Each row has a class, written after it.
[ -4   0  30  40   4  26  54 -11  29 -34  10 -35 -24  -3   2 -51 -52  13
  -6 -26  69   0   9  28  -1  -9  36   1  11   9  12 -10   3 -49 -28 -35
  -7   4 -15 -17  -4 -12  10] | (78)
[-20   3  18  41  13  25  36 -16  47 -34  20 -59 -18 -13  17 -52 -63  -2
 -20 -12  46 -17  19  35 -11 -48  33   9   7 -13  21   4  -5 -61 -42 -16
  10  -5 -22 -10 -14 -39  11] | (161)
[ -11   17   62   12   20   35   -5  -12 -114  -15  -27   39   30   -8
   13  -36   46   31  -30  -59  -63   53  -35  -64    5   79  -25   -2
  -33   -7  -29   24  -12   37   27   30  -98   47  114  -45   -8   -5
   -6] | (89)
[ -6   6  47  65  30  48  62 -17   6 -46  32 -65  -8   3  18 -84 -82   8
 -33 -25  60   0  25  25  -6 -45  47  17  12   3   7  -2  11 -35 -41 -32
 -31  12 -11 -21 -11 -32  17] | (130)
[  8  13  55  41  34  36  50  -6 -38 -36   0 -17  -7  -5   4 -51 -39  18
 -28 -63   1  18  -9 -13   8  15  20  -1 -12  11  -1  17  10 -12  -6 -41
 -48  38  37 -40 -15 -25   0] | (44)
[ -2   2  29  32   0  24  46  -6  19 -28  12 -24 -24  -5   4 -41 -44  10
  -2 -24  55   2   5  27   4  -4  34  -7  10   7  13  -7  -2 -40 -23 -33
 -10   7 -11 -23  -3 -18   5] | (78)
[  4 -13 -39 -28 -27  -8 -22   2  47   2  -1   0  -7  -7  -4  34 -13 -24
  16  28   5 -20   8  31 -18 -20   5 -14  12 -14  27   1 -26 -29  -1  -4
  47 -25 -37   9  16   4   9] | (161)
[ -9   1 -33 -17 -20  -5 -13  -4  44   0   8 -19 -17  -4  10  20 -14 -31
   1  43  42 -15  36  25 -28 -58  16   1  18 -16   0 -23  -9 -28 -15   6
  47 -27 -58  16   9  -9   1] | (106)
[ -1   4 -19   1 -14  -9  18 -17  47 -27  18 -20 -14  -2   0  14 -30 -10
  10  10  43  -1  23  30  -6 -24   6  -6  17   7   8  -6   5  -3  -9 -18
  22 -13 -35   7   6  -7  19] | (152)
[  2  17  54  59  24  43  43 -22 -18 -35  19 -13  -6  -9  12 -65 -51  12
 -20 -47  27   7  -2  -6 -10   6  33   4   2  10   8   2  11 -20 -12 -45
 -46  20  37 -35 -27 -46   6] | (115)
[-10   7  47 -13  23  21 -16   8 -91   0 -35  42  33   8  11   5  57  13
 -27 -49 -93  25 -44 -59  24  64 -38  -5 -38   0 -28  16  -7  54  37  28
 -63  51 101 -24  22  11 -13] | (44)
[-17  12  70  54  42  38  46  -6 -45 -22  -6 -31   1  -3  27 -72 -12  13
 -25 -59   5  28 -11 -31   0   4  11  17   4   6 -12  12  27  -7 -12  -9
 -53  27  45 -38 -21 -29  13] | (126)
[-14  14  49  50  38  32  46  -8 -18 -35   7 -40  -9  -1  15 -72 -36  22
 -42 -48  12   7   4  -5  14 -11  15  17 -18  11  -2   7  10 -19 -21 -24
 -39  38  28 -15 -10 -40  -2] | (44)
[ 15  -5  -6 -50 -25  -1 -44   7 -30  15 -36  47  18   1   3  60  37 -16
  15   3 -47  16 -11 -17 -13  50 -26  -9  -8  -8  -3   9 -25  32  37  30
 -16  -8  30   5  19  13  -5] | (89)
[ -9  12  18  21  -1   7  36 -18  15 -34  12 -27  -5  -9   2 -10 -28   1
   3 -19  32   5  12  13   1  -4   8  -2  10   5  -3  -3  17  -3 -14 -23
  -1   7  -7 -11  -3 -15  13] | (152)
[ 17  -5 -21 -23 -12  -2  -8   6  24  -4  -5   3  -3   7  -4  34  -4 -12
  -1  12  -4  -7   9  14  -3  -4   1 -11   0   6  11  -5 -14  -4   7 -15
  23  -4 -25   9  19   1   9] | (44)
[ -9  12  -5  13   0   4   8   2  26 -15   4 -42 -10  16  27  -4 -36 -19
 -16   6  38 -27  25  18  -3 -28   9   5  -6  -3  -2   3  -5 -34 -30   2
  30 -17 -26  11   8 -15  -4] | (43)
[-16   9  34  15   8  19  22 -14 -22 -29  -3   0  10  -2   3  -7  -9   7
   0 -35  -8  17  -8 -14   2  27  -8  -4   3   0 -11   7  15  18   2 -12
 -31  19  32 -21   6  -4  11] | (152)
[-20  11  23   9   9  18   2  -6 -22 -10 -10  -8   2 -14  13 -13   4 -14
 -15  -4   7   2   9 -13 -20 -23  11   3   1 -18 -17  -3   4  -9 -11   5
  -1   4   9 -11  -3 -14 -14] | (106)
[-11  -5   5   6  -5   9   5   9  17   1   1 -11   0   2  23   0   0  -4
 -11   5  23  -6   6   9  -2  -6  -3  -1  12 -11   1  -7  -4 -18 -12  12
   7  -6  -7   1  19   0  -1] | (78)
[-13  -1  19  42  12  22  43 -15  49 -27  16 -67 -26   4  16 -62 -52   0
   2  -5  73  -6  34  22  -6 -46  30  19  30  19   5 -13  15 -49 -33 -27
   7 -13 -41  -4 -22 -34  19] | (126)
[ -7  -8  16 -20   0  13 -22   7 -31  -6 -24  29  17  -8   4  20  20 -10
   0 -18 -47   0 -26 -18  -8  28 -14 -13  -8 -17   8  21 -20   7  19  13
  -8   9  45 -17  16   3  -6] | (161)
[ -1  -5   8  -8  -7   8  -8   1 -10  -6   3 -19  16  11  24   7  -5 -15
 -13  11  -5  -2   9   5  -9 -17  -3   2  15 -17  -5   3  -6  13   4   5
  -4  -2  -1   6  16   7   9] | (130)
[  4  -3  13   5   3  18   4  -2 -13 -10   8 -22  15   7  19   1 -18 -12
 -13   9   5  -2   9  12 -10 -16  10   3  16 -16  -4   2  -7   1  -5  -3
  -4   1  -9   3  18  -3  15] | (130)
[-24   9  14  15   9   7  17 -11   3 -20   2 -22  12  -2  22   0 -10  -6
  -9 -12   9   6   7  -6   1  -9 -19   7   6 -10 -16   5  21  11  -3  13
  -7   3   6  -2   5 -12   8] | (152)
[ -1  -2  -6 -53  -8  -4 -70  19 -64  34 -43  62  46   2  22  72  75 -14
  -8  10 -82  16 -27 -47  -7  56 -49  -1 -20 -20 -21  18 -22  58  42  72
 -25  -1  54  12  37  10 -14] | (89)
[ -2   2 -35 -10 -13 -10 -20   6  45  -1   2 -29  -8  20  24  22 -19 -26
  -2  31  33 -34  33  21  -5 -30  -1   4   1  -5   0  -2 -13 -29 -19  13
  46 -37 -42  29  18  -1  -2] | (43)
[ -9  14  58  50  42  38  43   0 -32 -34   3 -31   1  -1  19 -60 -31  17
 -42 -55   0   6  -4 -14  13   0  15  13 -18   5  -5  10  15 -14 -18 -13
 -46  42  38 -31 -12 -38  -6] | (44)
[-19  12  42  13  16  30   5  -7 -48 -18 -12   7   5 -13  12 -24   8  -5
 -25 -25  -8  19  -4 -31 -17 -12   7   2  -6 -21 -17   4   4   1  -4   2
 -28  25  37 -25  -6 -15 -13] | (106)
[  7  -8  10 -18  -7   2 -19   9 -23   6 -22  25   7   4   2  19  35  -7
  10  -7 -21  14 -16 -23  -6  25  -3  -9  10  10  -4   3  -2  20  24   2
  -9  -1  14 -10  11   8  17] | (126)
[ -2   2  -3  10 -13  14  -2 -10  26 -11  16  -9  -6  -1   5  -8 -29  -9
   4  11  33 -11  12  17 -15 -15  16  -3  16   1  14  -7  -3 -22  -2 -28
  17 -13 -19   2 -17 -35   7] | (115)
[  6  12  24  40  11  36  50 -21  16 -36   7 -36 -19  -5   0 -45 -71   2
  -4 -22  53  12  23  33 -14  -7  41   8   4  14  18   5  -8 -44 -32 -28
 -19  -2 -15 -15 -19 -41   8] | (89)
[ 11  20  30  37  10  23  35  -4  -9 -35   4 -24 -18   9  13 -30 -53  -6
 -10 -33  40  -6  12   8 -11   1  22  -5  -1   4  -1  14   3 -37 -23 -36
  -9   1   9 -28  -3  -9  -5] | (43)
[-17   6  66  27  33  33  16   1 -59  -6 -21  -1  17   3  29 -38  19   9
 -20 -49 -29  28 -24 -51   0  25 -11  12   2   2 -21  11  20  17   7   9
 -54  28  62 -30  -2 -10  12] | (126)
[ -6  -6  24 -12   6   9 -21   8 -31   4 -22  12  17   7  24   7  41  -7
  -5 -14 -32  15 -15 -37  -2  16 -24   5   4   1 -17   3   1  23  22  23
 -23   3  34  -6  13   8  11] | (126)
[  -7    7   52   74   31   48   79  -15    9  -59   36  -80  -14    1
   14  -91 -100    3  -27  -25   76   -9   27   37    0  -56   54   24
   14   13    5   -1   10  -49  -51  -41  -18    8  -18  -24  -27  -30
    8] | (130)
[-26   9  19  18  13  13  18 -10  -2 -27   8 -20  14  -1  22  -5  -5  -2
 -13 -15   9   5  10 -10  -1  -6 -18   8   7  -4 -13   6  19  15  -7  10
 -11   7  16   0   7 -16   4] | (152)
[  8   3   7  -4  -8  11 -15  -4 -14   2  -4  19  14  -2  10  19   3 -12
   3   1  -9  -4 -12  -7 -11  16  -1  -7   7 -11  -3  -2  -2   3  21  -2
  -4   4  12  -6  -4 -14   4] | (115)
[ -5  -6  41 -26   8  17 -28  15 -76  11 -44  66  35   4  11  34  65   7
  -4 -32 -66  24 -49 -49  10  77 -31 -17 -12 -13 -19  14 -11  45  37  31
 -46  24  79 -25  39  32  -9] | (78)
[  4  -6 -22 -12  -8   0  -4   0  58  -9   9 -35 -14   8  13  16 -26 -13
 -10  23  28 -21  31  29   1 -39   1   3   5   1   5 -13  -8 -25  -6  -6
  34 -13 -47  20   8 -12   8] | (44)
[ -7  -2   6  26   7  20  28 -18  40 -26  12 -36 -20 -13  -1 -32 -61  -4
   1 -10  40 -12  13  32 -11 -30  38  -1   7  -3  27   5  -9 -53 -26 -26
  11 -11 -22 -19 -12 -26  13] | (161)
[  4   4  24   6   4  22  -4  -5 -24  -9   1  17  15   2  10   0  -1  -6
  -2 -14  -7   3  -9 -13 -12  18   0  -4   5  -6   2   3   0   1  16 -10
 -18  11  28  -9  -9 -29  -3] | (115)
[  1  -5 -20 -64 -19  -9 -76  21 -43  29 -38  58  43   8  18  76  72 -22
   2  20 -69   7 -17 -32  -8  48 -49  -1 -15 -17 -16  14 -30  50  40  70
 -11 -15  38  25  37  13 -18] | (89)
[-13  16  16  29  13  18  16  -4   5 -21  -3 -35  -7   9  23 -26 -29  -7
 -17 -13  29 -21  19   3   2 -17  10   7  -7  -2  -6   7   4 -28 -25  -8
   7  -5  -2  -1   2 -22 -11] | (43)
[ -7   2  35  66  22  41  83 -14  45 -45  22 -55 -33  -4   3 -87 -87  15
 -14 -35  90   0  22  37   3 -28  50   6  12  22  20  -9   6 -67 -48 -44
 -10  -1 -25 -26 -19 -21   9] | (78)
[-10   1  36  11  17  24   7  -7 -42  -9 -22  17   9 -15   9 -13  -3   1
 -10 -37 -35  12 -31 -20  -6  25   1  -7 -10 -21   2  23  -7  -1   9   0
 -32  23  53 -32   9 -11   4] | (161)
[ -8   4  37  42  20  37  40  -8   4 -32   4 -23 -10 -19   2 -47 -50   4
 -14 -33  20  -6  -4   9  -5 -11  36  -3   1  -4  19  10   1 -41 -22 -25
 -11  12  16 -37 -14 -35   1] | (161)
[  1  -2  -2 -34 -20   1 -22  -6 -13  -6 -18  23  -4  -8  -8  32  19 -22
  13   8   2   5   5  -3 -23  -3   9 -13   4 -14  -8 -11 -12   1  15  -2
  11  -5  -4  -9   3  19  -7] | (106)
[-10   2  17   8   6  20 -13  -6 -10  -7   4  -1  16   2  30 -10  -2 -10
 -15  -1  -5  -8  -1 -13 -12   1  -9   7   5 -10  -5   2  -1  -1   8   6
  -5   1  26   5  -9 -24   4] | (115)
[ 12   0   6   6   2  15  26   0  19 -25   5 -19 -15   1  -4 -12 -36   1
 -10 -16  17  -8  10  13   6 -11  19  -4  -7  18  11  -8  -2 -19  -2 -33
   3  10 -16  -7  -3 -13   5] | (44)
[  6 -10  13 -42  -1   0 -44  11 -56  23 -44  54  27  11   9  49  71  -9
  16  -9 -64  20 -37 -49   0  58 -28 -10   6   1 -20   6  -7  52  47  28
 -26   7  48 -10  32  29  12] | (126)
[ -8   4  38  19  14  24  18  -3 -41 -18   7 -21  19   5  23 -28 -12  -2
 -22 -19 -12   5  -6  -4   0  -4   9   5   4 -12  -8   6   1  12  -2   0
 -32  19  26 -15   5  -5   6] | (130)
[-17   7  12  -2   1  14  -8  -3 -18 -15  -5   4  -1 -12  11  -9  10 -14
 -16   3  10   4   9 -10 -18 -32   3   2   0 -17 -14  -3  -3  -5  -5   9
  -2   7   7  -7   4 -13 -19] | (106)
[-16   0  11  37   6  19  37  -3  48 -19  14 -45 -14  -2  25 -44 -38   4
 -20  -1  61 -12  24  23   1 -34  21  10  12   2   9 -14   4 -44 -34  -8
  10 -11 -26   5   4 -21   6] | (78)
[ 13  10  -2  10  -8   7  12   0  21 -19   0 -20 -19  13   6   1 -40 -16
   2  -5  41 -15  21  20 -10 -13  15  -6  -2   1   4   2  -3 -38 -15 -24
  18 -19 -22  -3   8  -6  -1] | (43)
[-20   1  15  16   8  19   2   0   4 -10  -4 -14   7 -16  15 -14 -14  -6
 -20 -11 -16  -7 -10   4  -8 -19   5  -1  -7 -25   9  14  -8 -25 -16  10
   1   6  13 -19   3 -16   3] | (161)
[-10  15  37  -2  11  19 -23  16 -74  -3 -29  25  28  17  32  11  36 -11
 -27 -33 -53   1 -21 -48  -4  46 -30  -3 -27 -16 -23  21  -3  25  11  30
 -29  17  77 -12  24   7 -14] | (43)
[ -8  16  59  12  13  33  13 -11 -64 -20 -25  22   2 -11  -3 -20   4  -2
  -8 -45 -12  25 -15 -30 -18  27  17  -4  -6 -15 -18   1   4   4   3 -11
 -48  35  52 -45  -2   2 -10] | (106)
[ 10  -2  36 -28  -7  13 -19   7 -77  -4 -23  37  30   9   7  34  33  -8
  -1 -17 -54  14 -32 -26  -2  43 -16 -11   2 -15 -17   8  -8  51  42   7
 -36  25  53 -19  28  31   3] | (130)
[ -6  -1  11  19  11   9  14   3  10  -1  -1 -25  -5   2  19 -16  -7  -6
  -9  -1  17   3   4  -5  -8 -17  10   5  18   9  -6  -1   7 -10 -10   1
   2  -9 -16  -1   4 -19  21] | (126)
[  8  -7   7   5  -5   8  12  -6  17  -7   0 -10 -18   7   1 -14 -16  -3
  14  -4  26   8   6   0 -10  -6  16   0  24  19   3 -11   3 -11   3 -21
  -5  -7 -18 -11  -1  -4  26] | (126)
[  0   2 -11  -7  -6   9 -18  -2  15  -1  -6  -8   4  -1  16  10  -7 -12
  -7  14   9   2  18  15 -12  -7  -2  11  -6  -6   5   2 -18 -11  -8  23
  -1 -23 -12  16   7 -21   2] | (89)
[ -9  12  21  30   7  14  42 -22  13 -41  13 -28  -6  -8  -2 -21 -38   5
  -2 -24  36  12  11  12  -3  -9  10   1   8   7  -2   3  17 -10 -15 -31
  -7   5  -7 -12  -7 -10  20] | (152)
[ 11   0  -4   4  -6  17  17 -14  38 -19   2 -22 -16  -1  -2  -3 -49  -6
   6   7  45   3  28  33 -17  -9  26   5   7   9  16  -4 -14 -33 -16 -14
   4 -22 -36   9  -5 -26   7] | (89)
[-19   3  38  11   7  19   0  11 -27   3 -17  11  19   1  24  -8  23   5
 -19 -21 -15   8 -21 -18   5  25 -11  -1   1 -19 -13   6   2   5  -3  24
 -26  16  37 -14  21   0  -6] | (78)
[  7  -4  19   8  -1  16  14  -6  12 -16  -2 -14 -14   5   8 -17 -19  -6
  13  -9  32   4   7   2  -8  -6  15   1  27  18  -2  -6   3 -14   0 -22
  -5  -3 -10 -15  -5  -2  17] | (126)
[  1   3  21   0   4  16 -16  -9 -37  -3  -6  26  19   0  11   7  14  -4
   1 -16 -18   6 -16 -24 -14  30  -7  -4   2  -7  -4   7   0  16  27  -4
 -28   7  43 -12  -3 -20  -3] | (115)
[  6   7  26  23   6  28  30 -14   1 -27   0 -21 -11  -6   3 -29 -47   3
  -5 -24  30  14  13  19 -13   8  33   6  -6   5  14   6  -9 -27 -18 -14
 -25  -2   0 -17 -20 -30  10] | (89)
[-17   4  47  18  12  26  11   7 -41 -13 -15   8  15  -7  21 -26  14  13
 -20 -38  -7  10 -23 -25   9  27 -12   3  -6  -7 -13   8   2   1   1   9
 -37  24  48 -25  11   5 -11] | (78)
[ -6   4  71  28  18  34  33  -4 -51 -23 -19   0  -1   3   8 -46   0  12
  -2 -58  -6  26 -22 -36  -2  36   9   1  11  12 -13   8  15   5  10 -24
 -58  30  52 -37 -12 -12   9] | (126)
[  9 -15 -74 -60 -59 -30 -58   0  59  18   6  20   1  10  -7  86  23 -42
  35  82  20 -28  21  34 -15 -19 -24 -16  21  -1   3 -19 -36  -2  23  11
  75 -48 -57  40  16   3  -2] | (115)
[-11   7  20   1   4  10  14 -20 -13 -24  -7   4  10  -3   3  13  -6   0
   9 -27  -2  15  -5 -11   2  19 -16  -4   7   0 -12   7  15  26  13  -5
 -23  12  21 -16   9   7   6] | (152)
[ -7   9  -5 -19 -13  -4 -30  12 -16   9 -21   7  13  17  24  37  25 -22
  -6   7 -21 -15   0 -12  -2  14 -23  -9 -11 -18 -17   9 -12   7   5  26
  16  -9  12  10  27   2 -12] | (43)
[ -9   4   7  21   3  18   3  -7  17 -13  20 -20   4   1  24 -13 -22 -12
 -16  12  34 -14  16   4 -17 -29   7   9  14  -7   4  -4   5 -19  -4  -2
   9  -7  -7  11 -15 -48  -1] | (115)
[-26  23  63  71  46  31  66 -22 -28 -47   8 -39   4 -16  19 -74 -48  20
 -29 -66  22  21   1 -19  -2 -12   8  22   0   4  -5  20  50   3 -25 -27
 -49  30  42 -31 -21 -29   4] | (152)
[ -3   8 -18   3 -14  -2  -1   6  35 -10   2 -33 -15  16  24  12 -28 -25
  -9  20  38 -25  31  22 -12 -34  -1   1   0  -8  -1  -3  -6 -34 -20  -4
  39 -25 -34  18  17 -11  -2] | (43)
[-11   8  10  23   3  17   0  -8  10  -7  19 -17   4  -2  27 -20 -18  -9
 -17   4  19 -13  11   2  -9 -22   5   8   6  -4   4  -5   3 -11  -6  -3
   0  -3   4   8 -11 -47  -1] | (115)
[ -6   3  31  48  17  32  52 -18  24 -38  28 -72  -8   5  17 -60 -74   0
 -21  -7  61  -7  31  37  -7 -52  40  19  21  -4   8  -5   8 -38 -40 -32
  -7   3 -35  -3  -8 -30  18] | (130)
[ -6 -12 -43   6 -11   1   7  -8 101 -15  25 -57 -25 -12   3  -6 -57 -18
   1  39  60 -35  41  62 -16 -79  28   4  15  -9  36 -10 -18 -74 -36 -17
  66 -41 -80  25   1 -27  14] | (161)
[ 11   2  45 -17  -1  23 -13   6 -88  -7 -21  35  35   7  10  23  25  -6
  -1 -26 -56  21 -34 -29  -3  47 -14 -13   4 -18 -19  17  -6  45  36   1
 -47  33  62 -33  23  27   0] | (130)
[-12   1   8 -19  -1  10 -51   3 -43  13 -15  36  37   2  31  33  50 -15
 -14   7 -52   1 -20 -40  -9  24 -36  -3  -5 -21 -15  12 -10  37  36  33
 -14   3  53   8  11 -18  -7] | (115)
[-21  12  36  21  17  30  16 -10 -27 -23  -5 -11   0 -12  15 -35  -8  -7
 -23 -21   8   8   7 -13 -19 -20  18   7  -5 -16 -10  -3   5 -15 -18  -3
 -15  13  18 -21  -9 -16  -4] | (106)
